Each row has two labels, one from each of two sets.
[ 24  -7  -5  -4  -5  -4  -8  10   3   1  -2  21  15   0 -16   4  10   6
  -9 -11   3   7   0 -16  12   5   5   1   0   5 -20 -19]  Bq, E
[  9 -11  -7  -8 -26   2 -13   0  -1   1   3  15  13   7  -7  12   3  15
  -9  -6   5  16  -3 -28   9   6   6   2  -1  21 -10   2]  gb, V
[ 19 -10  -6 -10 -15   1 -23  10   0   2 -12  31  20  -7 -10  13   8 -42
 -13 -13  -3   2  -2 -25  14   4  10   7  -4  15 -17   0]  gb, M
[ 12   1  -4  -7  -8   4 -10   9  -1   1  -5  10  12   1 -16  19  10   8
 -15  -4   4  13   2 -15   3   6  16   2  -9  12 -13  -3]  gb, M
[ 10 -24  -5  -9  -2  23  -8   6   0  14  -8  10  15  -7 -26  10  10  -2
 -15  -1   0   1  -2 -32   0   9   2   7 -29  21 -24  24]  Bq, V
[ 15  10  -5  -7 -10  -7  -9   0  -7  -1   3   8   9  -2  -9  15  12   7
 -19  -6  -1  21  -3  -7   5  10   7  -7  -2   6 -11   5]  Bq, A
[ 14  -2   0 -14  -4  -4 -11  20   0   0  -9  23  20  -5 -19  24   5   6
 -19  -4   4  16  -7 -18   3   7   4  -4  -2  16 -26   4]  gb, M
[  6  -3  -3   4 -32  -6 -21 -15   2   5  -8  10   9   8 -14  14  -3  12
  22  -3   4  20   0 -11   6  -2  13   2   7   6  -5   6]  gb, M
[  8   0   6 -14 -20  -1  -6   2  -4  -3 -11  15  11 -10  -5   5   2   7
  -9   1   0  13  -1 -14  -3  -9   0  -2  -3 -14   3  -2]  gb, A
[ 15  14 -14  -5 -24  -6 -12  -3 -10  12  -2   4   9  -4   1  17   7  11
 -12  -3   5  21  -2  -5   3  15   5   1  -4   8  -4   5]  Bq, V
[ 17   2  -7  -2 -10  -9  -8   2  -6 -18  -4  10   5  -9 -14  14  13   0
 -17  -9   2  16   0 -10   3  10   5   5  -3  -2 -15   8]  gb, E
[  7   5 -12  -2 -30   2  -7 -10  -7   3   0   6   8   2  -4   6  -1  -4
   1  -1   4  10   3   3   4   9   5   2   1   1  10  -2]  gb, M
[  0  -1  -8   8 -31  -4 -13  -7  -1  14  -2   6  20   1  -5   9  -2   3
  11   0  -2   5  -3 -14  15   2   4  17  -2   3   4   0]  gb, A
[ 17  10 -12  -7 -47  -9  -9   4  -8  -2  -7  18   3   1  -8  15  10   8
 -15 -11   6  20   3   6   1  16   5  -7  -5  -2  -7   6]  Bq, K
[ 10 -44  -3  -5 -27  -3  -6   1  -6   4  -6  13  13   3  -5  10   1   1
  -3  -4   5  12   2 -22   8   3   4   6   0  11   4   2]  gb, M
[ 10  -6  -7   5 -29   1 -27   0  13   4 -12   6  14  12 -13  12  -4  17
  21   1  12  14  -3 -14   8 -11   6   8   2  16  -3  -3]  Bq, A
[  9  -1 -12   6   6   0  -5   1  -8   9  -1   0   0   2 -10   9  13   9
  -1 -12  -7  23   1  -9   9   0   2  -5   5  -2  -6   0]  Bq, K
[ 10 -19 -10 -11 -23   7 -21   8  12  -5  -1  23  19   2 -10  18  11  13
 -11 -12   5  12 -11 -22  12   6   0   9   2  21 -12  17]  Bq, V
[ 11   3 -10 -20 -20   0  -2   2  -6  10  -2  15   6  -6  -3   5   7   8
 -13 -10   0  11   0 -18   9   7   1   2   1  13  -7   4]  gb, V
[ 13   2  13 -10 -32  -1  -5  -1   1   2  -5  15  19   6 -13   8   2  12
   8   0   5  22  -8 -10   9   4   5  -7  -9   4   3   2]  gb, M
[ 17  -2  -1 -10 -17   8 -14  -8  -6   3  -2   9  14  -1 -10   9   9   8
 -23  -7   3  15  -2 -17   4  12  19  -2  -9  11 -12   2]  gb, M
[  6  -9  -1 -11 -14   1 -14  12  -5   0 -12  10   8  -7 -22  10  13  10
 -12  -3   6  20  -7 -11   6  10   5  -3  -3   1  -7   1]  Bq, A
[ 13   0  -6 -11 -30  -2 -22   3   1  10  -4  19  15   2  -4  19   0  10
  -6  -2   5  18  -7  -9  17   4  14 -12   2   5  -3  -1]  Bq, M
[ 19   2  -1 -12 -14  -7  -2   4  -9   2  -9  13  14  -9 -10  16   7   5
 -20  -4  -8  16   0 -12   5  29   2  -4  -8   3 -11   6]  Bq, A
[ 24   2 -18   5 -10 -11 -14   4  -6   2  -4  12  -1  -7 -12  27  15  18
 -10 -16   4  15   0 -14   7   8   2  -3   1   7 -25   7]  Bq, K
[ 15  -9   2 -12  -7   9  -3  11   2  -3 -15  12  10 -10 -16   5  13   2
 -22  -7   4  -5  -5 -26   6   8   5   8   0  19 -22   4]  Bq, E
[ 14  -3  -8  -6 -23  -5 -16   4   4  -3  -4  18   4   0 -13  -1   6  14
 -18 -11   5  23   0  -6   6  13   8  -3  -7  12 -13   5]  Bq, V
[ 20 -11  -4 -10   8   6  -2  13  -8  -2 -13  19  23  -7   4  15  18   6
 -34 -15  -1   7   3 -24   3  11  -1   4  -5  13 -32   6]  Bq, K
[ 25   6  -3 -12 -12  -6 -12  17   0   4 -11   8  33  -1 -15  15  16   5
 -19  -9   3  16   1  -7   4  14   5  -1  -6   6 -20  -1]  Bq, E
[ 19  -8   1  -2   8   7   0   8  13   6  -9  11   9  -6 -12   6  13   0
  -9  -5   2  -5   6 -15   2  12   4   7  -2   7 -16   5]  Bq, E
[ 16  10  -2  -6 -10  -7  -5   6 -10   5   6   7  12 -11 -11  19  11  -6
 -20  -9   6   6  -6  -8   1  12  -3   3  -5  14 -14   5]  Bq, E
[ 16   2   2 -10 -23  -1   1   1  -2   4  -6  21  12 -20  -8  12  -1  10
 -30  -7   4  10   2 -20   5  10   4   1  -6  16 -13   4]  gb, M
[ 20   9 -16  -6  -3  -7 -19   6  -8   6  -6   6  -1   2 -11  13   1  12
  -8 -13  -2  25   0  -1   2  10  -5   1   1  11 -20   3]  Bq, K
[ 16   2  -5  -9 -19   0 -19   3  -1   8 -13  12  12  -2 -21  11   5  13
  -6  -5   9  16  -1 -21   7   5   1   0  -3  13 -13  62]  Bq, M
[  6  14  -5  -1 -22 -10 -10 -12 -10  10 -11  -9   8   4  -6   9  -1   5
  -3   0   8  11   4  -4 -16   2   7   4   4   3  -2   8]  gb, E
[ 21  -1  -9 -14  -8  -3 -18   5  -3   5   6   8  10 -16 -11  17   4   1
 -29 -13  -4   8   3 -14   6  19   0   0  -9  10 -18   5]  Bq, K
[ 13  -8  -9  -5 -29   0 -17   5   2   9  -4  20  12   3 -15  18   2  14
  -2 -10   5  15 -10 -24  13   5  15   3   2  15 -14  -2]  Bq, V

Each row has two labels, one from each of two sets.
[  5   5   3  -5 -32  -3  -1  12   6   4   0  -6   4   1   0  -2   1   5
   2   0 -26   1   1  20  18  -2  -6  -5   8   2  13   3]  X, Jd
[ 4  2  1 -3 -2 -8 -1  4  4  7  1 -4  1  2 15 -4 -2 -4  2 -6  4 -3 -3 -1
 10  7  1  7 -6 -1 12  7]  H, jt
[ 4 -4 -3 -5  2 -9 -1 13  3  2 -9  0  1 16 11  0  0  9  2  3 15 -3 -2 12
  6 -6 -3 14  3 -7  5 -3]  D, jt
[  3   9  -5  -4  -7 -16   1  -4   2   0  21   0   0   5  -1   3   0   3
   3  -2   8  -9   0   4  10   1  -1  -4   0   3  17   6]  X, jt
[  8  12  -1  -9  -6  -2  -5  10   2   0 -15  -6   0   0   1  -1   1   5
   2   3 -16   0  -2  21  26   1  -2   3  -1   5  16   8]  D, Jd
[  4   7  -4   7  -3 -11  -4   4   0   0   3  -7  -1   7   3  -2  -4   7
   5   2  -5  -4   0  -2   5   1  -7   9  -9   3  13   6]  D, jt
[  3  13  -4 -12  -2  -4  -1  10   3  -2 -21  -3  -2  13  -4  -3  -2   4
  -2  -2 -14  -2  -2  14  15   2   9  -2   0   0  19   4]  D, sq
[  2   8   6  -4  -5   1  -1  11   5   1 -30   0   1  -2   6   1  -2  -2
  -4  -1  -9   1   0   6  14   6   4   9  -4   0  24   8]  H, Jd
[  2  16   2   1  -8  -3  -1   8   1  -1 -10  -2   0   3  11   0 -11  -1
   3   2  -3  -5  -5 -10  17   9   3 -11  -4   4  25  11]  H, sq
[  4  11  -4  -5  -1  -7  -9  10   2   2   1  -1  -1  -1   9   1  -1  -2
  -3   4 -21 -12  -2 -10  23  -6  -1   1  -8   1  24  10]  D, sq
[ -1   1   0  -3  -6 -14  -1  -5   3   6  -3  -2  -1   1  12  -4  -1 -19
   0   2  20  -6   1   0   9   6   3  -1  -3  -4   7   1]  H, jt
[ -1  11  -2  -5   1  -5  -4   8  -3  -3   0  -8  -5  11  -2 -10  -1   8
   1   6 -19   3   1  24   4  -1  -1  14  -4   2  18   5]  D, Jd
[  4   8   4  -2  -8  -3   0   6  -5  -2   0  -6   0  -5  -4   1   6   1
  -2   1 -18   1  -2  -1   3   0  -1  -5   3  -3   8  -3]  X, Jd
[  1   3  -8  -2   0 -22  -4   0  -4  -1  15   2  -5   9   7 -10  -3   8
  -4   4  17  -7  -2   1  -1   3  -5  10  -7   4  22   6]  D, jt
[  1   1  -4  -3   1 -16  -4  -1   3  -4  13  -2  -3  10   7  -5   3   1
  -2   1   6  -7   0   6  12  -1  17   7 -10   3   5   0]  D, jt
[ -1   7   4  -5  -3 -13  -3   2  -1   0  -6   1   6  -4  16   1  11   4
   2   1  23  -4  -4   8  14   6   3   1  -4   0  19   4]  H, jt
[  0  11   2  -6  -3  -7  -1   5   4   2 -11  -2  -2  -1   3  -5   2  -2
  -3   2 -11   2   1  -5  12   8   1  -5  -1   1  25   5]  H, Jd
[ -1   6   4  -4  -8 -10   0   1  -1   7  22  -7   0 -11   3   0   1  -5
   2  -1 -16  -6   0  -1  12   0   0  -4  -1   9   9   8]  X, Jd
[  2   0   6  -6   1 -12   0   2   5   1   0   0   4   7  22  -1  -1   6
   6   9  16  -4   1  10  12   8   3   2  -5   1  14   6]  H, jt
[  4   6   0  -7 -15   0 -10   3   4   8  -7  -8  -6 -12   2   1  -7 -15
  -4   0 -34   3   3   7  25  -1  -4   4   2  -1  21   3]  X, Jd
[  3  11   0  -2 -10   2  -2   6   3   2  -1  -8   5  -9  -5   2   1   0
  -3  -1 -27   0  -1   1  12   4  -5  -4   0   0  12   3]  X, Jd
[  4   9  -2  -5  -4 -18  -4   0   8   2  -1   3   5   8  17  -7  -4   3
   2   4   6  -4  -4   5  17  10   2  -1  -8  -1  19   6]  H, jt
[  4  13   1  -2  -4 -14   1   5   0   0 -17   0   4  -1   4   1  -2  -1
  -2  -7  -6  -3  -2   4  17   4   1  -5  -5   1  23  13]  H, sq
[  3  15   8   0 -20  -1   1   9   4   3 -10   0   6  -2  11   0  -1   1
   0  -1 -15  -2   2   0  21   1   4  -5  -3  -1  27  10]  H, Jd
[  4  14  -3 -11  -6   4   1   8  -1  -1 -23   1   1  -2 -16   1  -4   1
  -5   2 -27   5   1  17  21   1   1  -3  -7  -1  21   5]  D, Jd
[  4  17   0  -3  -8   4   0  14   8  -4 -14  -2   2   8   4  -2  -4   2
  -3 -15 -16  -1   0  -4  18   7  -1  -7  -2   6  29   8]  H, Jd
[ -2   0  -6  -8   5 -16   0   2   2   2   0  -8   3   8  -2  -2   0  10
  -1   0  10  -2   0  22   5  -6  -3   9  -2   1   0   3]  D, jt
[ -1  -7   0  -2   0 -22  -3  -5   2   3  28   3  -4   2 -10   3   0   7
   7   2  11  -4   1  -2   3   2   0  -3   0   0   0   1]  X, jt
[  3   2  -4  -5  -8 -19  -2  -5   7   6  18  -1  -2  -3  -2  -3   0   7
   0   9  -2  -3  -3  -4   7  -1  -1  -2   1   2  14   8]  X, jt
[  3   3   5  -7  -2 -12  -2   7   7   5  -2   0  -1   6  16   2  -1   1
   5  -1   1  -7   0   3  22   8   2   2  -4  -4  26  19]  H, jt
[  4  20  -9  -2   1 -22   1  -5   5   3  25   2  -4   5   6   5  -1   7
   5   1  10  -3  -9   2  15  -3  -3  -4   1   3   7   0]  X, jt
[  1  -2   0  -5   4 -17  -2   8   3   3  10  -2   1   9  14   0  -4  -2
   6  -1  10  -4   1  10  10   7   2   4   0  -1  13   3]  H, jt
[  2   3   2  -8  -3 -11   1   2   5   2   0  -4  -1  10  13  -4  -4   6
   4   2   9  -3  -2   3   7   9  -3  -1  -4  -2  10   9]  H, jt
[  1   0   4 -12   4 -13  -3   2   5   1  -4   1   5   7  13   0   0   4
   5  -1  11  -4   0  15   0   8  -1   5  -2  -4  11   4]  H, jt
[  9  13  -1  -2  -1  -9  -3   2   1  -3 -15  -1  -4   6  18  -1  -3   9
   5  11  21  -1   3  12   6   6   1   0  -2   5   9   5]  H, jt
[  3  14   2  -4 -13  -2   1   6   2   3 -14  -4   4  -7  -3   2   2   2
  -3   1 -18   0   0  -4  26  -1  -5 -10   2   5  10   6]  X, Jd
[ 1  9  4  0  8 -5 -7  6 -1 -3  3 19 -1 19 -1  2 -2 13  0  6 10  0  2 20
 14 -4  3 -1  0  1 16 -9]  D, jt
[ -2   8   6   0  -3   1   1   9   0  -2 -10  -5  -2  -8   4  -1  -3  -5
  -3   0  -7  -3   0  -3   2   5   2 -22  -6  -1  19   9]  H, Jd
[  1   0   0  -8   7 -12  -2   8  16   3   8 -14   4  12   3   0  -2   5
  -1   2  -4  -3  -3  16  12  -4  -3   1  -4   1  13   1]  D, jt
[  5  14  -7  -6  -9 -11  -3  -2   3   2  10   4   5  -6   1  -1  -2   1
   3   1 -22  -2  -1  -3  20  -6  -2 -10  -4   3  18  10]  X, sq
[  2   6   0   0 -11  -3  -5   6   4   0  -1  -6   0  -5  -2 -11   3  -1
   2   0 -22   2  -1   3   0  -6  -1   3   2  -1  10   1]  X, Jd
[  4  22   2  -9  -6   9  -4  15   2   1 -36  -8   0   4  13  -4  -3   3
   5  -1 -18  -4  -7  17  21   8   0  -1  -2   7  28  11]  H, Jd
[  3  11  -1  -5  -5   4  -6   8   0   1 -23  -3   5  -5   4   0  -2  -6
   0   0 -10  -4  -1   3  15   9   1  -3 -10   1  19  14]  H, Jd

Each row has two labels, one from each of two sets.
[  0  -7   2  -5   9 -21 -10   0  -3  14  -8  -2   6  -5 -13  -5   1   2
   0   3   4   0  -1  10   3  -5   0  -7  -6   0  -8  -8]  C, S
[ -2  -5   1  -5  -7  -3  12   2 -11 -15  22   3  10  12  -5  11  -3  10
   7  10   3   5  -8 -18   4   0   7   3   1   5   2  15]  G, S
[ -3   7   2  -2  15 -37  14 -24 -15  20  19  -9   3  -1 -13  -3   7   6
  14  11  -4   7 -18  13  30   7   6   2 -21  -9  -9  14]  G, T
[  1   2   2  -2   8 -23   0  -6   0   7  -1   8  19   0  -4  -3   5   6
   3  -4  -4  -7  -2  12   6   3   0  -5  -4  -6  -6  -3]  C, T
[  2  17  -1   6   4  -8   9  -7  -9  -1  13  -5   1   7   1  -6   2   2
   6  -3   6   6  -6   2   6   1  -1   0 -12  -2  -5   6]  G, T
[  0   4  -5   2  11 -16   1  -9 -18   0   5  -6  -5   5  -2   1   6  -2
  16  -1   5  -3  -4   7  11   0  -2  -1 -12 -10   3   7]  G, T
[  1   9  -3   2  -1  -5  32  -8 -30   8  25  -5   7  12 -11  -6   2   6
   5  22   3  13 -16   1  10   5  -7   6   1  -4   3   6]  G, T
[  4   7  10   1   7 -19   5  -9  -5  -1   9  -7   0   4   6  -3   4   5
   6   3   2   3  -5   4   9   3   0  -6 -10  -8  -3   4]  G, T
[ -2   8  -1 -14   3 -10  20 -10 -10   0  13  -8   3   6  -4  -3   7   5
   2  14   3   5 -12   1  13   4  -1   3 -12  -3   5  -1]  G, T
[  2  10  -3 -23   2  -4  10  -7 -11   0  15  -1   7   7   0  -7   2   4
   5  10   8   8 -10   9   8   2   3   0  -6  -3   6   6]  G, T
[ -1   1  -7   1   0   7   7 -12   1 -15  21  -2  -1   8   4  -4  -6   4
   1   2   1   0  -5  -9   5  -4   0   5  -2  -1   1   3]  G, T
[  4   0  -7  -1   5   8  -3  -3  -1 -11   2   2  10  -2  -5   5  -1   3
   4   5   1  -8   2  -2   1  -5  -2   0   2   0  -3  14]  G, S
[  4  10  -2  -2   4  -5  -4  -4  -1 -15  12   0   1   9   6   1  -5   2
   5  -6   1   1  -1  10   6  -4   4  -8 -10  -1  -2   7]  G, T
[  2   7  -2   2   3 -15   7  -6   1  -5  14  -5   4   8  12   9   1   5
   6   3   4   6   0  -1  11   0   1  -9 -12  -5  -3  12]  G, T
[ -5   4  -1   8   1  -5   5  -3  -3   0  15   3   6  -6   0  -2  -1   4
  11   5   0   1  -6 -10  -2 -11   6  10  -1   9   9  10]  G, S
[  3  -5   1  -2  -1  -7   7  -4  -2   2   8  -3   2  11  -5   4   4 -12
   1  11   0   2   3  -7   6   0  -7   0   3   9  -3   9]  G, S
[ -3   9  -3  -1  16 -37   4 -17 -13   3  14  -2   1   4  -9   5   1   8
  16   2   5   8  -8  10  24  -1   3  -8 -18  -5  -8  12]  G, T
[  1   2  -3 -11 -10 -10   3   1 -16  -5   7   2   1  -5 -10  -2   0  11
  -3  10  -5  -1   5   0  -6   1   5  13   7  -2   2  -5]  C, S
[ -7  -2   0   0   7 -11  10 -10 -10  14   5  -5   5  -2  -4   1  -4   9
  10  13  -4   3  -7   3   6  -4   2  -1  -1  -4  -5   8]  G, S
[  3   5   0 -15   8  -7  15   0 -11  -5  13  -5  -3   6  -3   1   1   4
   0   9  -5   4 -11  -2  12   0   2   0  -6  -5  -3   0]  G, T
[ 0  4 -7 -5  1  2  5  0 -3  4  3 -6  1 10 11 -1  2  3 -1  9 10  4 -6 -5
  3  6 -3  5 -4 -3  0 -8]  G, T
[ -3  -3   0 -11  -8  -9  17  -3 -16  -7   8  -5   7   7 -16  -6  -3   7
  -3  12   0  16  -4 -12   3   0   4   5   1   2   4  13]  G, S
[ -5  -1   1  -3   2 -10  13 -11 -17   9  10  -1   5   1 -11  -3  -7  11
   9  19   4   9  -8   3   4  -2  22   0   4  -3  -5  22]  G, S
[  1   0  -2   1  -5   2  11  -8 -10 -11  14  -4   7   9   3  -8   2   8
   0   3   0   4  -4 -10   9   4   1   0  -7  -2   3  -2]  G, T
[ -1   0   1  -6  35  -3 -13  -2   5   0  -9   3  -7  -9  -2  -4  12   0
   1  -9   1 -11   1  16   1  -1 -14  -2  -5  -5   2 -16]  C, T
[  1   3   1 -10  15 -36   6 -15  -2  13  -6  -5  -6   2 -11   1  10   8
   7 -17  -4   0 -13  26  15  -5   5  -7  -6  -5 -11   1]  C, T
[ -1   3  12  -4  18 -22   0 -19 -13  22   4   0  10  -2  -3   1   0   1
  12  24  -2   6 -10   7  12   0  -1  -4 -10  -3  -7  17]  G, S
[ -2   7  -5   5  -8 -13  10 -10  -9 -19  20  -4   1   7  -8   3   6   1
  13  -6  -2   0  -5   1  10  -3   1   2 -12  -2   0  18]  G, T
[ -2   2   0   2   1  -2  12   1 -10  -5   5  -5  -5   9  -2   0  -4   5
  -3  11   2   4 -12  -7   5   2  -1   7  -1   1   2  -5]  G, S
[ -3   6  -2  -5   2  -2   7 -11  -9  -7   9  -8   2   7   4  -5   1   1
  27   8   6   1  -5  -2  -2  -2   1  -2  -6  -3   3  -2]  G, T
[  8   4   2  -1 -19  14  20  13  -7 -10  14  -1  -6  18   1   3  -3   8
  -1   7  -1   4  -4 -15  -2   0   2   7   6   1  14   6]  G, T
[ -4   0   4   6  25  -1  -9 -14  -2   0   5  -1   5  -4   9   2  -2  -4
  13  -3   5  -5  -5  10   6  -6  -7 -11 -10 -17  -4  12]  G, S
[  1  10  -3   1  -2 -13   3  -4  -8  -7   2  -4   3   8  -2  -7   0  -3
   0   2  -2  -2  -5   5   7  -2   5  -2  -6  -5   1   1]  G, T

Each row has two labels, one from each of two sets.
[ -1   8  -4   0  -2  -8   6  -6  -3   0  -1   1   1   0  -1   3   6   6
   8   1   7  -2  -3  -5   9 -14  -3  -2 -11  17  -3  -1]  (88), (18)
[  5   5  -4   1   4  -7   1  -2  -4   2  -1  -8   5   1  -5   7  13   2
   2  -1   4   3  -4  -4   3 -11   2   3  -9  13   5   0]  (88), (18)
[  7   7  -3  -2  -1 -19   1   0  -2   2   1 -13   0  -4  -4   9   8   8
   4   5   5  -5  -3  -6   8  -5   0 -10  -4  11   0  -2]  (88), (18)
[  3  -8  -1   9   2  13  -2  -4 -15   2   5  -2  -1   2  -2  -3   3  -6
  -5   7   1   5  -1   3  -6   6   2   9   5  -6   3   0]  (95), (8)
[  8 -11  -4  -5   1   0  -6  13 -14   1   5 -20   2   0  -8  14   8   2
  -9   8   1   6  -3   1  -2  12   9   3   5 -21   6  -3]  (94), (13)
